Below are the code and all the weights of a small trained network. Each question names an input and a target symbol and asks about switching units off, where a switched-off unit gives its printed mean instead of its output.

import numpy as np


def w(rows, s, z=0):
    codes = np.array(rows[::2]) - 128.0
    scale = np.full(codes.shape[1], s)
    scale[-1] = z or s
    return codes * scale


def f(y):
    return np.maximum(y, 0)


def softmax(a):
    e = np.exp(a - a.max(-1, keepdims=True))
    return e / e.sum(-1, keepdims=True)


def log_softmax(a):
    a = a - a.max(-1, keepdims=True)
    return a - np.log(np.exp(a).sum(-1, keepdims=True))


def net(x, mask):
    ids = ['ΓΛΞαβεζθπστ'.index(c) for c in x.split()]
    T = len(ids)
    res = E[ids] + P[:T]
    u = 0
    for l in range(3):
        q, k, v = (res @ M[l].T for M in (Q, K, V))
        z = softmax(np.where(np.tri(T) > 0, q @ k.T / 3**0.5, -1e9)) @ v
        res = res + np.where(mask[u], z, O[l][:, -1]) @ O[l][:, :-1]
        u += 1
        y = f(res @ A[l][:, :-1].T + A[l][:, -1])
        res = res + np.where(mask[u : u + 4], y, B[l][:, -1]) @ B[l][:, :-1]
        u += 4
    return log_softmax(res[-1] @ U[:, :-1].T + U[:, -1])


Q, K, V, O, A, B = {}, {}, {}, {}, {}, {}
E = w([
[211,76,131,141,108],'Γ',
[200,153,78,91,28],'Λ',
[130,17,118,94,137],'Ξ',
[119,42,72,108,58],'α',
[89,44,66,48,112],'β',
[135,34,174,179,201],'ε',
[50,145,142,158,142],'ζ',
[8,139,108,117,154],'θ',
[109,157,133,129,111],'π',
[115,77,124,92,122],'σ',
[106,157,200,156,227],'τ',
],0.015)
P = w([
[118,179,125,94,133],'0',
[104,111,175,137,128],'1',
[132,169,127,85,131],'2',
[121,119,20,146,191],'3',
[90,94,187,136,110],'4',
[150,163,124,84,130],'5',
[134,138,3,140,218],'6',
[78,55,198,141,89],'7',
[166,158,123,87,127],'8',
[177,150,6,135,251],'9',
[53,46,184,168,82],'10',
],0.015)
Q[0] = w([
[178,142,116,147,149],'L0H1',
[200,113,90,105,188],'L0H1',
[130,183,247,48,60],'L0H1',
],0.011)
K[0] = w([
[245,182,91,149,182],'L0H1',
[189,133,104,9,241],'L0H1',
[117,115,253,72,41],'L0H1',
],0.0065)
V[0] = w([
[204,93,182,71,231],'L0H1',
[154,135,59,17,137],'L0H1',
[140,3,140,117,132],'L0H1',
],0.0046)
O[0] = w([
[108,130,45,172,42,72],'L0H1',
[91,84,147,253,191,250],'L0H1',
[112,254,142,132,132,221],'L0H1',
],0.006,0.0017)
A[0] = w([
[203,192,152,130,85,244],'L0N1',
[40,113,90,58,205,139],'L0N2',
[211,73,81,135,126,159],'L0N3',
[1,185,146,56,91,2],'L0N4',
],0.0068,0.0041)
B[0] = w([
[64,158,75,114,90,159],'L0N1',
[247,205,106,164,71,254],'L0N2',
[92,248,163,142,185,170],'L0N3',
[212,2,99,225,57,181],'L0N4',
],0.0069,0.0076)
Q[1] = w([
[162,56,6,193,121],'L1H1',
[157,106,254,115,76],'L1H1',
[223,60,217,52,104],'L1H1',
],0.0082)
K[1] = w([
[191,131,186,156,82],'L1H1',
[178,207,2,148,240],'L1H1',
[166,179,85,88,221],'L1H1',
],0.0073)
V[1] = w([
[229,102,89,107,176],'L1H1',
[48,115,98,254,72],'L1H1',
[233,112,64,145,111],'L1H1',
],0.0091)
O[1] = w([
[197,98,168,73,193,158],'L1H1',
[133,58,133,254,53,254],'L1H1',
[209,154,141,76,64,244],'L1H1',
],0.0093,0.004)
A[1] = w([
[161,160,86,85,150,97],'L1N1',
[217,178,84,138,143,107],'L1N2',
[193,164,254,109,52,173],'L1N3',
[153,173,133,167,183,2],'L1N4',
],0.0099,0.0036)
B[1] = w([
[201,66,184,134,140,151],'L1N1',
[224,170,172,109,140,202],'L1N2',
[2,152,93,136,168,254],'L1N3',
[157,114,55,107,73,154],'L1N4',
],0.0091,0.0098)
Q[2] = w([
[98,137,245,130,67],'L2H1',
[126,113,36,171,131],'L2H1',
[94,149,174,148,186],'L2H1',
],0.011)
K[2] = w([
[255,181,59,227,110],'L2H1',
[19,60,92,152,94],'L2H1',
[141,162,138,189,209],'L2H1',
],0.0081)
V[2] = w([
[138,8,177,180,244],'L2H1',
[68,208,252,147,191],'L2H1',
[126,2,102,38,66],'L2H1',
],0.007)
O[2] = w([
[120,77,221,142,200,1],'L2H1',
[80,215,169,105,135,16],'L2H1',
[131,2,86,63,170,31],'L2H1',
],0.0087,0.0029)
A[2] = w([
[85,68,223,183,106,9],'L2N1',
[95,126,8,98,177,141],'L2N2',
[63,152,176,134,203,184],'L2N3',
[106,147,77,120,199,255],'L2N4',
],0.011,0.0057)
B[2] = w([
[138,122,112,95,249,177],'L2N1',
[120,110,147,63,85,251],'L2N2',
[192,102,145,110,16,202],'L2N3',
[81,145,170,115,122,255],'L2N4',
],0.015,0.0062)
U = w([
[141,194,119,111,215,181],'Γ',
[157,173,38,70,110,34],'Λ',
[125,105,201,82,235,234],'Ξ',
[74,10,105,87,75,64],'α',
[227,80,95,83,137,119],'β',
[148,37,224,173,77,104],'ε',
[18,96,110,215,175,254],'ζ',
[206,87,50,213,78,133],'θ',
[2,163,111,95,120,85],'π',
[104,149,139,56,193,159],'σ',
[158,173,175,136,115,66],'τ',
],0.0078,0.0079)

Each question gives the input, a string of symbols that net reads in full, and the target symbol t.
The units are the heads (3 rows each of Q, K, V and O) and the neurons (one row each of A and B). Each row of codes is followed by its name. A weight is (code - 128) times the scale printed after its matrix; where a second scale follows, it is the last column's (O, A, B and U).
mask holds one flag per unit, layer by layer, with each layer's heads first. A switched-off unit (its flag False) gives its mean, the last column of its rows in O or B, instead of its output. The means were averaged over made-up inputs and are rounded, as every weight is.
A unit's drop is (log p(t) with every unit on - log p(t) with that unit switched off) / (log p(t) with every unit on - log p(t) with every unit switched off).
most important unit: the unit with the biggest drop
k most important neurons: the k neurons with the biggest drops, biggest first
top k neurons in layer l: the k neurons of layer l with the biggest drops, biggest first
input β ζ Λ π, target ζ: top 2 neurons in layer 0 -> (L0N3, L0N4)
input θ θ β, target β: most important unit -> L0N2
input ε ζ β σ σ, target α: 4 most important neurons -> (L1N2, L1N3, L2N3, L0N2)
input Λ ε ε θ Ξ π θ, target Ξ: 2 most important neurons -> (L1N3, L0N2)
input θ π Γ τ τ β ζ Γ ε, target ε: 4 most important neurons -> (L2N3, L0N2, L2N1, L0N4)
input τ π π σ τ θ ε θ Ξ ζ, target θ: 3 most important neurons -> (L0N4, L1N3, L0N2)
input θ β π τ θ β β π π, target π: top 2 neurons in layer 0 -> (L0N1, L0N2)
input Λ Ξ Λ Λ ζ π α Ξ θ α Λ, target π: 2 most important neurons -> (L1N3, L0N4)
input Λ θ α, target α: 3 most important neurons -> (L0N2, L1N2, L2N2)
input θ Λ Λ θ β β Ξ, target β: 3 most important neurons -> (L1N3, L0N2, L1N2)
input Λ α σ θ θ π, target π: top 2 neurons in layer 0 -> (L0N2, L0N1)
input θ Λ β τ Λ π θ Γ π β, target Γ: top 2 neurons in layer 0 -> (L0N3, L0N4)
input α σ θ Ξ β β π π β θ Ξ, target ζ: top 2 neurons in layer 1 -> (L1N3, L1N4)
input Ξ τ β Λ, target τ: most important unit -> L2H1
input Λ θ α β, target θ: top 2 neurons in layer 0 -> (L0N2, L0N4)
input θ τ τ Γ, target τ: 2 most important neurons -> (L2N3, L0N2)
input τ π ζ, target ζ: 2 most important neurons -> (L1N3, L1N2)
input τ β Λ θ, target β: 3 most important neurons -> (L0N2, L1N3, L1N2)
input β Ξ α, target α: top 2 neurons in layer 1 -> (L1N2, L1N3)
input θ Γ π τ Λ θ τ, target Λ: most important unit -> L2H1
input π Λ θ β, target Λ: 2 most important neurons -> (L0N4, L1N3)
input ζ θ β θ Λ σ τ, target Λ: 2 most important neurons -> (L1N3, L0N2)
input τ θ Γ τ τ Λ θ ε ε τ, target ε: top 2 neurons in layer 2 -> (L2N3, L2N4)
input θ θ Ξ β β θ τ Ξ τ τ, target Ξ: 2 most important neurons -> (L2N4, L1N2)
input β Ξ ζ θ β ε θ Λ Λ ζ, target Λ: 2 most important neurons -> (L1N3, L0N2)
input θ Ξ θ ζ τ β ζ θ θ Ξ, target θ: 4 most important neurons -> (L0N4, L1N3, L0N2, L1N2)
input σ β Λ β π β β, target π: most important unit -> L1H1
input θ ε τ θ β α ζ, target β: top 2 neurons in layer 0 -> (L0N2, L0N3)
input θ Ξ θ π β θ τ, target β: top 3 neurons in layer 1 -> (L1N3, L1N4, L1N2)
